Here is a tiny trained network, its code and every weight. The questions are about switching its units off for an input and a target symbol, where a switched-off unit gives its printed mean instead of its output.

import numpy as np


def w(rows, s, z=0):
    codes = np.array(rows[::2]) - 128.0
    scale = np.full(codes.shape[1], s)
    scale[-1] = z or s
    return codes * scale


def norm(h):
    return h / np.sqrt((h * h).mean(-1, keepdims=True) + 1e-5)


def f(y):
    return y / 2 * (1 + np.tanh(0.7978845608 * (y + 0.044715 * y**3)))


def softmax(a):
    e = np.exp(a - a.max(-1, keepdims=True))
    return e / e.sum(-1, keepdims=True)


def log_softmax(a):
    a = a - a.max(-1, keepdims=True)
    return a - np.log(np.exp(a).sum(-1, keepdims=True))


def net(x, mask):
    ids = ['ΓΔΠΣΩαλτ'.index(c) for c in x.split()]
    T = len(ids)
    res = E[ids] + P[:T]
    u = 0
    for l in range(2):
        r = norm(res)
        for j in range(3):
            rows = slice(2 * j, 2 * j + 2)
            q, k, v = (r @ M[l][rows].T for M in (Q, K, V))
            z = softmax(np.where(np.tri(T) > 0, q @ k.T / 2**0.5, -1e9)) @ v
            o = O[l][rows]
            res = res + np.where(mask[u + j], z, o[:, -1]) @ o[:, :-1]
        u += 3
        y = f(norm(res) @ A[l][:, :-1].T + A[l][:, -1])
        res = res + np.where(mask[u : u + 12], y, B[l][:, -1]) @ B[l][:, :-1]
        u += 12
    return log_softmax(norm(res)[-1] @ U[:, :-1].T + U[:, -1])


Q, K, V, O, A, B = {}, {}, {}, {}, {}, {}
E = w([
[164,31,107],'Γ',
[103,83,92],'Δ',
[253,110,213],'Π',
[102,145,113],'Σ',
[193,122,103],'Ω',
[102,55,198],'α',
[168,169,119],'λ',
[154,120,80],'τ',
],0.016)
P = w([
[201,155,1],'0',
[178,152,54],'1',
[158,141,90],'2',
[144,135,103],'3',
[137,131,115],'4',
[127,129,130],'5',
[119,124,140],'6',
[113,124,142],'7',
[113,119,149],'8',
[110,115,145],'9',
],0.0053)
Q[0] = w([
[4,211,182],'L0H1',
[225,81,170],'L0H1',
[128,192,139],'L0H2',
[171,121,99],'L0H2',
[111,146,173],'L0H3',
[196,86,119],'L0H3',
],0.013)
K[0] = w([
[6,161,118],'L0H1',
[211,54,210],'L0H1',
[151,205,147],'L0H2',
[149,97,110],'L0H2',
[150,94,90],'L0H3',
[150,156,166],'L0H3',
],0.016)
V[0] = w([
[191,184,222],'L0H1',
[125,51,235],'L0H1',
[23,86,83],'L0H2',
[192,1,128],'L0H2',
[148,79,2],'L0H3',
[37,125,85],'L0H3',
],0.0049)
O[0] = w([
[222,118,72,103],'L0H1',
[127,99,71,96],'L0H1',
[67,149,2,120],'L0H2',
[134,73,112,237],'L0H2',
[148,50,73,254],'L0H3',
[195,123,173,97],'L0H3',
],0.0074,0.0042)
A[0] = w([
[199,40,118,127],'L0N1',
[156,1,65,150],'L0N2',
[27,127,213,189],'L0N3',
[185,248,30,145],'L0N4',
[169,247,149,37],'L0N5',
[216,143,184,77],'L0N6',
[157,134,91,97],'L0N7',
[88,204,34,124],'L0N8',
[31,119,125,1],'L0N9',
[171,136,166,98],'L0N10',
[227,143,234,112],'L0N11',
[91,245,214,139],'L0N12',
],0.0081,0.0029)
B[0] = w([
[176,98,181,206],'L0N1',
[132,51,141,255],'L0N2',
[62,173,158,135],'L0N3',
[119,114,201,162],'L0N4',
[160,119,66,125],'L0N5',
[133,103,77,132],'L0N6',
[147,143,168,142],'L0N7',
[85,62,170,143],'L0N8',
[101,204,75,125],'L0N9',
[129,113,111,124],'L0N10',
[105,86,3,136],'L0N11',
[110,77,149,131],'L0N12',
],0.0069,0.0099)
Q[1] = w([
[248,94,43],'L1H1',
[111,28,252],'L1H1',
[22,174,164],'L1H2',
[124,68,222],'L1H2',
[55,153,152],'L1H3',
[105,163,140],'L1H3',
],0.018)
K[1] = w([
[183,104,82],'L1H1',
[162,7,201],'L1H1',
[33,169,110],'L1H2',
[124,48,181],'L1H2',
[78,126,148],'L1H3',
[83,198,146],'L1H3',
],0.017)
V[1] = w([
[122,128,11],'L1H1',
[72,196,137],'L1H1',
[83,83,131],'L1H2',
[126,111,158],'L1H2',
[174,47,56],'L1H3',
[65,140,128],'L1H3',
],0.011)
O[1] = w([
[161,145,228,118],'L1H1',
[209,49,123,20],'L1H1',
[189,218,151,158],'L1H2',
[158,191,103,150],'L1H2',
[66,212,125,246],'L1H3',
[163,3,161,79],'L1H3',
],0.0062,0.011)
A[1] = w([
[105,114,125,77],'L1N1',
[111,179,122,140],'L1N2',
[110,111,141,106],'L1N3',
[107,131,128,51],'L1N4',
[74,77,88,118],'L1N5',
[231,87,160,55],'L1N6',
[108,94,250,190],'L1N7',
[91,109,124,82],'L1N8',
[98,110,126,87],'L1N9',
[122,225,72,101],'L1N10',
[166,177,229,196],'L1N11',
[72,77,185,2],'L1N12',
],0.013,0.0035)
B[1] = w([
[123,126,105,130],'L1N1',
[130,61,132,193],'L1N2',
[127,154,122,132],'L1N3',
[131,119,125,125],'L1N4',
[152,143,49,181],'L1N5',
[212,255,157,137],'L1N6',
[150,169,251,160],'L1N7',
[135,162,107,141],'L1N8',
[145,138,86,137],'L1N9',
[120,67,165,255],'L1N10',
[203,175,62,148],'L1N11',
[15,142,190,151],'L1N12',
],0.0066,0.0081)
U = w([
[136,115,57,254],'Γ',
[78,187,56,24],'Δ',
[185,185,107,181],'Π',
[163,123,203,131],'Σ',
[191,63,134,84],'Ω',
[91,207,163,84],'α',
[102,250,93,137],'λ',
[82,71,139,86],'τ',
],0.021,0.0063)

Each question gives the input, a string of symbols that net reads in full, and the target symbol t.
The units are the heads (2 rows each of Q, K, V and O) and the neurons (one row each of A and B). Each row of codes is followed by its name. A weight is (code - 128) times the scale printed after its matrix; where a second scale follows, it is the last column's (O, A, B and U).
mask holds one flag per unit, layer by layer, with each layer's heads first. A switched-off unit (its flag False) gives its mean, the last column of its rows in O or B, instead of its output. The means were averaged over made-up inputs and are rounded, as every weight is.
A unit's drop is (log p(t) with every unit on - log p(t) with that unit switched off) / (log p(t) with every unit on - log p(t) with every unit switched off).
most important unit: the unit with the biggest drop
top k neurons: the k neurons with the biggest drops, biggest first
k most important neurons of layer l: the k neurons of layer l with the biggest drops, biggest first
which heads matter: for each layer, one digit per head in row order, 1 if its drop is at least 0.15 and else 0, layers parted by /
drop of u: that unit's drop, to one decimal
input λ Γ τ τ τ Σ λ, target Γ: which heads matter : 110 / 010
input τ Π λ τ τ Δ Γ Γ Ω, target Ω: which heads matter : 000 / 001
input Γ Σ Σ Σ Γ, target Σ: 2 most important neurons of layer 0 : (L0N1, L0N2)
input τ λ τ α τ Ω Γ λ, target τ: top 2 neurons : (L0N11, L1N10)
input Γ α Ω Σ Σ Σ τ τ τ Σ, target τ: 4 most important neurons of layer 0 : (L0N3, L0N8, L0N1, L0N12)
input Γ λ τ τ Ω λ, target τ: 3 most important neurons of layer 1 : (L1N10, L1N2, L1N5)
input Ω τ α α τ, target α: which heads matter : 101 / 101
input τ τ τ, target τ: which heads matter : 000 / 100
input λ τ Σ α α τ τ τ, target τ: which heads matter : 000 / 110
input Δ Γ τ τ τ τ τ τ Σ, target Σ: most important unit : L0H1
input Σ τ Γ α τ λ Γ Σ, target τ: 2 most important neurons of layer 0 : (L0N3, L0N4)
input Γ τ τ τ Σ τ, target Σ: which heads matter : 001 / 000
input Γ τ τ Γ α Γ, target α: 2 most important neurons of layer 0 : (L0N11, L0N1)
input λ Ω τ τ τ τ Γ, target Γ: which heads matter : 010 / 101
input Π Γ Ω, target Ω: most important neuron of layer 1 : (L1N10)
input λ Γ Δ τ Ω τ λ, target Γ: 2 most important neurons of layer 0 : (L0N11, L0N6)
input τ α α Γ, target Γ: 3 most important neurons of layer 0 : (L0N4, L0N8, L0N3)
input τ α Σ τ, target α: 2 most important neurons of layer 1 : (L1N11, L1N5)
input α Ω τ Σ τ τ Ω, target τ: drop of L1H3 : 0.4
input Δ τ τ Γ τ τ τ Σ τ, target Σ: drop of L0N1 : 0.2
input Ω τ λ τ τ τ Γ τ α Ω, target τ: drop of L0H3 : 0.0
